Each row has a name. Each piece below is followed by the name of the row it came from, unless a question asks for something else. Each question is about the rows just above it. Places in a row count from 1.

[ 80 141 141 152 142  66 127 153 153] = (104)
[141  80 141 143 142  66 127 153 107] = (125)
[141 113 142 142 142  66 127 130 113] = (17)
Every place of [142] in (17): | 3 4 5
Where do [141  80 141 143 142  66 127 153 107] appear? | (125)
q: [141  80 141] | (125)

[107 170 168 134 127  97 152] : (95)
[115 174 131 134 121 149 144] : (14)
[117 160 100 161 166 103 113] : (50)
[118 174 137 141 101 116 136] : (127)
q: [170 168] | (95)
Row and place of [118] in the named rows: | (127), 1
Row and place of [107] in the named rows: | (95), 1
q: [134 121 149] | (14)
Which row holds [118 174 137 141 101 116 136]? | (127)
q: [127  97] | (95)

[128 111 110 141 140 115 121 141 113 156] : (74)
[142 115  69 100 122 112 141  77 111 126] : (151)
[106 131 100 153 137 129  96 160 129 131] : (153)
[150  78  78  78  80 119  78  93  80 140] : (134)
[131 123 123  94 123 111 166 121 123 123] : (155)
[132 102 154 110 163 150 101 157 135 119] : (52)
[ 80  93 152 130 150 126 169 119  78 114] : (163)
At which places does (134) hold [78]? | 2 3 4 7
At which places does (155) hold [123]? | 2 3 5 9 10
The row with [150  78  78  78  80 119  78  93  80] is | (134)

[112 118 148  96] : (110)
[111  97 149 115] : (84)
[ 67 103 129 105] : (97)
[128 121 110 140] : (142)
[144 143 134 133] : (67)
[119 110 119 119] : (23)
[153 138 109 165] : (175)
[118 121 129 105] : (47)
[126 122  68  97] : (71)
[136 138 128 165] : (112)
Every place of [110] in (23): | 2
Row and place of [68] in the named rows: | (71), 3

[113 100 124  88  82 110 130  79 114]  (60)
[ 89 107  80 112 164 123  92 126 167]  (103)
[150 114 153 178 171  77 102 109 182]  (18)
[ 82 181 183 148 182 130  95 104  94]  (164)
[ 82 105  96 121 132 135 105 165 132]  (11)
[168 131  89  94 115 168 114 168  89]  (105)
[171 185 172 129  96 128  82 160 106]  (171)
[145 178  93 135 143 109 124  88  86]  (157)
Where do [181 183 148 182 130  95 104  94] appear? | (164)
Where in the named rows is [115]? | (105), 5
Row and place of [79] in the named rows: | (60), 8
The row with [ 82 105  96 121 132 135 105 165 132] is | (11)
Every place of [131] in (105): | 2
The row with [ 82 181 183 148 182 130  95 104  94] is | (164)
At which places does (105) hold [89]? | 3 9

[123 125 179 130 132 127 118 126 112 130  97 115 120 137 100] = (36)
[114 137 130 121 122 129 126 128 145 128 108 120 128 130 116] = (119)
[109 134 137 127 117 130 144 127 148 138 123 159 125 130 127] = (208)
[138 119 127 121 125 145 122 129 121 121 104 145 145 145 121] = (177)
[137 131 124 132 126 125 128 119 143 125 140 126 125 112 134] = (161)
[137 129 130 122 138 137 123 128 134 114 140  99 129 107 122] = (130)
[145 117 161 116 133 111 115 126 110 119 124 126 130 108 110] = (24)
[144 123 126 129 126 138 135 126 132 120 182 152 125 132 123] = (25)
[136 119 130 129 132 141 136 131 122 142 155 136 116 136 142] = (182)
[121 126 124 132 131 131 132 125 140 128 106 133 138 141 113] = (113)
[132 124  82 130 131 128 137 123 134 142 136 107 131 133 151] = (8)
Places of [145] in row (177): | 6 12 13 14
[104] is at row and place | (177), 11
q: [137 123 128 134] | (130)
Where do [123 125 179 130 132 127 118 126 112 130  97 115 120 137 100] appear? | (36)

[126 148 123 124 120 117  83 155 127 129 116 121 133 122 150 117 135 152
 138 133 124 139 161 130 146 124 129 126 144 127  99 129 146 125 104 119
 145 121] = (214)
[120 134 120 116 130 136 150 111 128 114 150 134 121 135 119 147 113 129
 127 140 122 133 108 120 121 153 116  89 119 139 156 146 119 133 143 148
 120 132] = (192)
[117 120 119 135 130 118  96 142 119 133 120 117 121 138 116  94 136 129
 116 124 145 132 149 129 143 113 124 150 143 123 124 110 144 129 120 127
 158 132] = (145)
[119 134 122 117 123 134 143 115 127 110 144 128 120 138 140 125 114 136
 144 135 114 131 126 118 133 156 122  91 119 148 146 149 124 132 137 138
 114 122] = (76)
[122 131 115 136 132 113 106 147 127 130 125 128 120 143 118 105 123 135
 120 130 153 134 140 123 142 112 117 129 135 110 132 108 140 133 128 124
 159 140] = (39)
[107 123 118 136 130 128 152 136 120 127 145 131 120 146 115 114 122 115
 122 124 154 136 101 117 126 120 113 115 124 131 177 129 121 126 143 147
 154 135] = (123)
[115 134 124 117 129 123 109 125 125 120 141 132 123 138 142 110 119 148
 146 134 115 132 138 117 152 147 128  93 130 130 135 142 137 130 132 129
 130 135] = (165)
[142 153 130 118 140 126  86 131 123 124 126 127 152 120 151 121 131 184
 162 139 104 132 151 129 144 152 128  97 133 124 103 136 142 125 123 113
 118 133] = (16)
[120 133 144 134 129 127  92 117 121 134 117 121 123 117 145 114 139 132
 135 134  89 105 153 130 135 145 162 115 146 145 110 169 127 129 122 126
 111 129] = (21)
[124 132 119 115 139 137 166 109 129 115 150 141 123 132 119 153 114 130
 122 141 124 135 101 122 109 149 113  98 105 136 156 137 118 134 151 138
 114 132] = (20)
[108 129 118 131 133 132 141 135 120 126 150 138 123 145 117 114 121 122
 121 125 148 137  95 119 126 126 112 110 123 130 166 131 125 126 143 147
 155 140] = (69)
[122 134 111 135 127 109 108 156 128 128 122 126 122 143 134 105 124 138
 122 130 144 137 143 125 145 112 116 125 134 113 129 112 143 134 127 121
 159 136] = (62)
Which row holds [107 123 118 136 130 128 152 136 120 127 145 131 120 146 115 114 122 115
 122 124 154 136 101 117 126 120 113 115 124 131 177 129 121 126 143 147
 154 135]? | (123)
q: [108 129 118 131 133 132 141 135 120 126 150 138 123 145 117 114 121 122
 121 125 148 137  95 119 126 126 112 110 123 130 166 131 125 126 143 147
 155 140] | (69)
q: [115 134 124 117 129 123 109 125 125 120 141 132 123 138 142 110 119 148
 146 134 115 132 138 117 152 147 128  93 130 130 135 142 137 130 132 129
 130 135] | (165)
Places of [126] in row (69): | 10 25 26 34

[140  88 137  98 137  95] -> (167)
[143 141 133 143 141 142] -> (83)
[119  98 132 100 126  99] -> (27)
[110 183 116 170 176 176] -> (30)
[120  99 129 109 111 108] -> (156)
[142 114 142 127 143 142] -> (170)
[111 179 141  98 146  92] -> (34)
[108 161 118 146 113 152] -> (41)
Which row holds [176 176]? | (30)
Places of [127] in row (170): | 4
q: [183 116 170 176] | (30)
At which places does (30) hold [110]? | 1
q: [143 141 133 143 141 142] | (83)
Every place of [142] in (170): | 1 3 6
Which row holds [118 146]? | (41)

[182 125 146 160 129]  (152)
[179 128 142 161 100]  (176)
[102 109 106  91  90]  (141)
[182 125 148 162 128]  (150)
[102 109 142 161  89]  (115)
[126 126 137 155 126]  (2)
[181 126 149 161 128]  (37)
[ 87 119 161  98  99]  (22)
[99] is at row and place | (22), 5
Every place of [126] in (2): | 1 2 5
Row and place of [160] in the named rows: | (152), 4
Row and place of [91] in the named rows: | (141), 4
Row and place of [90] in the named rows: | (141), 5

